Below is a small trained network, with its code and all its weights. Each question gives an input and a target symbol and asks what happens when units are switched off, that is, made to give their printed mean instead of their output.

import numpy as np


def w(rows, s, z=0):
    codes = np.array(rows[::2]) - 128.0
    scale = np.full(codes.shape[1], s)
    scale[-1] = z or s
    return codes * scale


def f(y):
    return y / 2 * (1 + np.tanh(0.7978845608 * (y + 0.044715 * y**3)))


def softmax(a):
    e = np.exp(a - a.max(-1, keepdims=True))
    return e / e.sum(-1, keepdims=True)


def log_softmax(a):
    a = a - a.max(-1, keepdims=True)
    return a - np.log(np.exp(a).sum(-1, keepdims=True))


def net(x, mask):
    ids = ['ΠΣΦαβγζηλμτψω'.index(c) for c in x.split()]
    T = len(ids)
    res = E[ids] + P[:T]
    r = res
    for j in range(2):
        rows = slice(2 * j, 2 * j + 2)
        q, k, v = (r @ M[0][rows].T for M in (Q, K, V))
        z = softmax(np.where(np.tri(T) > 0, q @ k.T / 2**0.5, -1e9)) @ v
        o = O[0][rows]
        res = res + np.where(mask[j], z, o[:, -1]) @ o[:, :-1]
    y = f(res @ A[0][:, :-1].T + A[0][:, -1])
    res = res + np.where(mask[2:14], y, B[0][:, -1]) @ B[0][:, :-1]
    return log_softmax(res[-1] @ U[:, :-1].T + U[:, -1])


Q, K, V, O, A, B = {}, {}, {}, {}, {}, {}
E = w([
[207,146,108,110],'Π',
[121,72,111,149],'Σ',
[177,103,124,89],'Φ',
[109,201,108,169],'α',
[66,165,110,183],'β',
[77,180,138,162],'γ',
[79,151,96,189],'ζ',
[180,112,248,133],'η',
[184,123,100,103],'λ',
[107,197,150,148],'μ',
[201,153,68,146],'τ',
[111,77,158,119],'ψ',
[182,127,78,140],'ω',
],0.018)
P = w([
[101,142,57,53],'0',
[148,125,181,130],'1',
[152,68,8,181],'2',
[160,122,197,149],'3',
[152,66,7,186],'4',
[173,117,208,158],'5',
[144,64,7,192],'6',
[177,111,209,168],'7',
],0.012)
Q[0] = w([
[167,173,176,128],'h0',
[80,113,130,78],'h0',
[151,192,193,159],'h1',
[154,136,1,152],'h1',
],0.021)
K[0] = w([
[203,204,172,136],'h0',
[137,67,159,168],'h0',
[163,181,170,253],'h1',
[123,209,52,27],'h1',
],0.016)
V[0] = w([
[171,119,154,150],'h0',
[107,89,113,145],'h0',
[40,140,188,80],'h1',
[87,5,111,172],'h1',
],0.019)
O[0] = w([
[101,173,67,69,100],'h0',
[192,155,120,137,117],'h0',
[2,102,89,75,87],'h1',
[138,15,206,208,2],'h1',
],0.011,0.0074)
A[0] = w([
[97,181,247,102,13],'n0',
[175,135,207,87,90],'n1',
[49,72,119,99,34],'n2',
[56,63,86,104,132],'n3',
[112,141,76,220,53],'n4',
[155,93,110,141,105],'n5',
[100,179,134,207,131],'n6',
[79,143,125,172,172],'n7',
[184,35,43,75,17],'n8',
[151,202,134,90,86],'n9',
[130,128,192,139,90],'n10',
[88,108,58,110,1],'n11',
],0.012,0.0051)
B[0] = w([
[225,192,191,159,140],'n0',
[17,127,108,58,165],'n1',
[84,99,79,98,144],'n2',
[230,128,251,77,160],'n3',
[140,121,129,54,173],'n4',
[163,188,161,141,160],'n5',
[33,106,167,90,177],'n6',
[83,74,171,146,157],'n7',
[19,109,159,100,164],'n8',
[163,91,83,180,250],'n9',
[125,177,31,116,156],'n10',
[136,190,175,237,174],'n11',
],0.013)
U = w([
[160,141,106,111,117],'Π',
[163,91,168,254,182],'Σ',
[91,146,94,32,158],'Φ',
[76,174,105,176,165],'α',
[86,138,149,119,101],'β',
[118,200,199,153,100],'γ',
[87,115,132,140,132],'ζ',
[174,198,168,101,133],'η',
[140,145,117,94,153],'λ',
[164,214,191,219,3],'μ',
[207,155,148,182,123],'τ',
[159,106,155,112,149],'ψ',
[182,155,151,156,137],'ω',
],0.009,0.0051)

Each question gives the input, a string of symbols that net reads in full, and the target symbol t.
The units are the heads (2 rows each of Q, K, V and O) and the neurons (one row each of A and B). Each row of codes is followed by its name. A weight is (code - 128) times the scale printed after its matrix; where a second scale follows, it is the last column's (O, A, B and U).
mask holds one flag per unit, heads first, then neurons. A switched-off unit (its flag False) gives its mean, the last column of its rows in O or B, instead of its output. The means were averaged over made-up inputs and are rounded, as every weight is.
A unit's drop is (log p(t) with every unit on - log p(t) with that unit switched off) / (log p(t) with every unit on - log p(t) with every unit switched off).
The circuit of an input: a set's keep is (log p(t) with only the set's units on - log p(t) with every unit switched off) / (log p(t) with every unit on - log p(t) with every unit switched off). Starting from the 12 units with the biggest drops (on a tie, the unit counted first), units are removed one at a time, each time the one whose removal leaves the highest keep (on an exact tie, the one counted first), for as long as the keep stays at least 0.8.
circuit, biggest first: the units of the circuit, biggest drop first
unit that matters most: the unit with the biggest drop
top k neurons: the k neurons with the biggest drops, biggest first
which heads matter: for each layer, one digit per head in row order, 1 if its drop is at least 0.15 and else 0, layers parted by /
input Π λ Σ γ α ζ λ Φ, target Φ: unit that matters most => n1
input α ζ Φ γ Φ λ ψ, target α: top 3 neurons => [n8 n3 n11]
input ψ Σ γ Φ Φ, target ψ: circuit, biggest first => [h1 n3]
input τ α τ, target τ: which heads matter => 01
input ψ γ ψ Φ γ, target ψ: circuit, biggest first => [h1 n3 n4]
input α Σ α ψ β Σ ψ, target α: top 2 neurons => [n8 n11]
input ψ α β, target ψ: circuit, biggest first => [h1 n3 n4]
input Φ Σ ζ γ ω, target Φ: which heads matter => 00
input γ Φ Φ, target γ: circuit, biggest first => [n11 n3 h1 n8]
input ψ μ α α Σ, target ψ: which heads matter => 01
input η γ η ψ τ, target η: top 3 neurons => [n1 n5 n4]
input α α ω, target α: circuit, biggest first => [h1 n11]
input γ Σ α η β α μ, target γ: circuit, biggest first => [h1 n11 n3]
input Σ α ω, target Σ: circuit, biggest first => [h1]
input α Σ Σ Φ ω γ Π, target α: circuit, biggest first => [h1 n3 n11]
input Φ β Π α, target α: circuit, biggest first => [h1 n3]
input γ Φ ψ, target γ: top 4 neurons => [n11 n3 n8 n9]
input α γ α Φ β γ Φ, target α: circuit, biggest first => [h1 n8 n11]
input μ Σ λ ω λ ω ψ, target μ: circuit, biggest first => [n11 h1 n3]
input Φ γ η τ β, target Φ: top 4 neurons => [n4 n11 n6 n9]
input α γ τ τ Σ γ α Φ, target Φ: top neuron => [n11]
input α α Σ ψ, target ψ: top 4 neurons => [n3 n2 n11 n9]
